Below are the code and all the weights of a small trained network. Each question names an input and a class and asks about switching units off, where a switched-off unit gives its printed mean instead of its output.

import numpy as np


def w(rows, s, z=0):
    codes = np.array(rows[::2]) - 128.0
    scale = np.full(codes.shape[1], s)
    scale[-1] = z or s
    return codes * scale


def f(y):
    return np.maximum(y, 0)


def log_softmax(a):
    a = a - a.max(-1, keepdims=True)
    return a - np.log(np.exp(a).sum(-1, keepdims=True))


def net(x, mask):
    res = np.array(x, float).reshape(1, 7) / 4 @ E
    y = f(res @ A[0][:, :-1].T + A[0][:, -1])
    res = res + np.where(mask, y, B[0][:, -1]) @ B[0][:, :-1]
    return log_softmax(res[-1] @ U[:, :-1].T + U[:, -1])


A, B = {}, {}
E = w([
[35,185,135,138,205,95,201,225,36,99,120,86],'x0',
[156,115,179,145,136,189,92,83,67,30,117,72],'x1',
[164,107,141,160,26,139,126,91,205,153,97,234],'x2',
[108,170,123,118,25,136,218,80,146,87,105,154],'x3',
[107,178,127,207,209,194,75,191,159,214,48,197],'x4',
[128,15,255,156,183,105,72,82,188,92,45,88],'x5',
[45,122,215,155,198,162,125,26,196,178,229,132],'x6',
],0.0089)
A[0] = w([
[103,156,127,138,11,108,219,114,142,143,140,188,54],'n1',
[179,20,235,119,90,154,113,2,198,70,102,118,141],'n2',
[152,67,150,99,151,17,157,171,128,127,69,117,4],'n3',
[136,85,161,138,161,169,83,142,171,190,108,132,12],'n4',
[103,185,182,120,127,101,163,102,98,102,106,44,37],'n5',
[227,51,65,134,38,152,119,140,78,101,74,141,118],'n6',
[254,151,111,144,87,115,25,80,160,127,81,142,143],'n7',
[128,173,113,148,63,188,169,98,165,136,158,201,81],'n8',
[122,169,176,215,172,147,96,179,104,149,32,181,37],'n9',
[154,174,177,143,139,155,80,64,177,219,221,156,216],'n10',
],0.0096,0.0033)
B[0] = w([
[162,149,119,162,81,255,91,100,213,154,55,111,207],'n1',
[118,51,217,186,84,155,186,91,47,167,83,96,250],'n2',
[137,201,105,93,74,154,156,141,156,186,158,129,168],'n3',
[92,106,178,130,120,90,123,99,146,104,66,120,175],'n4',
[68,48,144,165,107,151,106,76,81,129,143,167,169],'n5',
[175,208,149,131,156,101,87,135,187,90,38,135,210],'n6',
[136,102,173,161,117,186,141,84,112,170,80,163,209],'n7',
[146,162,184,110,78,162,160,134,131,172,79,116,197],'n8',
[77,88,176,71,103,81,106,148,105,99,101,54,185],'n9',
[120,179,101,135,69,97,163,181,80,94,148,112,220],'n10',
],0.011,0.02)
U = w([
[94,106,172,168,130,164,107,108,112,142,97,103,154],'0',
[107,63,122,179,215,102,107,41,162,127,255,174,2],'1',
[117,135,115,77,168,46,45,142,186,40,89,86,132],'2',
[127,140,73,74,61,111,141,136,62,42,188,60,136],'3',
[177,209,67,143,108,177,94,136,231,148,75,152,163],'4',
],0.009,0.0054)

Each question gives the input, the list of numbers given to net, and the class t.
The units are the neurons (one row each of A and B). Each row of codes is followed by its name. A weight is (code - 128) times the scale printed after its matrix; where a second scale follows, it is the last column's (A, B and U).
mask holds one flag per neuron, in row order. A switched-off neuron (its flag False) gives its mean, the last column of its row in B, instead of its output. The means were averaged over made-up inputs and are rounded, as every weight is.
A unit's drop is (log p(t) with every unit on - log p(t) with that unit switched off) / (log p(t) with every unit on - log p(t) with every unit switched off).
The circuit of an input: a set's keep is (log p(t) with only the set's units on - log p(t) with every unit switched off) / (log p(t) with every unit on - log p(t) with every unit switched off). Starting from all 10 units, units are removed one at a time, each time the one whose removal leaves the highest keep (on an exact tie, the one counted first), for as long as the keep stays at least 0.8.
units of the circuit, in order: the units of the circuit, biggest drop first
unit that matters most: the unit with the biggest drop
k most important neurons: the k neurons with the biggest drops, biggest first
drop of u: that unit's drop, to one decimal
input [-3,3,4,6,-2,1,-3], class 4: 4 most important neurons => n6, n1, n9, n5
input [4,-4,7,-4,-4,4,-2], class 4: units of the circuit, in order => n3, n9
input [4,-1,-5,-8,2,3,-5], class 2: units of the circuit, in order => n2
input [4,3,0,-6,-4,2,-4], class 3: units of the circuit, in order => n1, n7
input [7,-6,-3,-6,7,-3,-2], class 2: units of the circuit, in order => n2, n9
input [7,-4,8,-7,8,0,7], class 2: units of the circuit, in order => n2, n9
input [6,-2,-5,6,3,-1,-6], class 3: 2 most important neurons => n2, n7
input [1,0,2,0,-1,-4,8], class 4: 4 most important neurons => n2, n9, n8, n5
input [-2,-8,-6,-2,4,0,-1], class 2: units of the circuit, in order => n2, n1, n7
input [5,6,1,4,-4,0,-5], class 4: 2 most important neurons => n2, n6
input [1,-5,-8,6,-2,5,-6], class 3: 2 most important neurons => n1, n7
input [1,1,-7,-6,-6,6,-7], class 2: 4 most important neurons => n10, n2, n6, n1
input [6,-6,-2,-6,1,-2,8], class 3: 2 most important neurons => n10, n6
input [7,5,-6,5,-6,0,8], class 1: unit that matters most => n5
input [0,8,-3,3,-8,1,-7], class 0: 2 most important neurons => n5, n2
input [-4,3,-5,-6,-8,-7,-5], class 2: 2 most important neurons => n6, n1
input [7,-7,-5,2,5,-1,6], class 2: 2 most important neurons => n2, n7
input [7,-8,-2,-6,-5,0,8], class 3: 2 most important neurons => n10, n7
input [0,-8,4,0,-1,0,5], class 4: drop of n2 => 0.1
input [2,1,-7,-4,7,1,0], class 2: unit that matters most => n2
input [4,3,-1,8,1,-4,-2], class 4: drop of n2 => 0.4
input [1,-4,-7,6,2,8,-4], class 3: drop of n8 => 0.1
input [6,-6,5,8,-6,5,-2], class 4: drop of n1 => 0.2
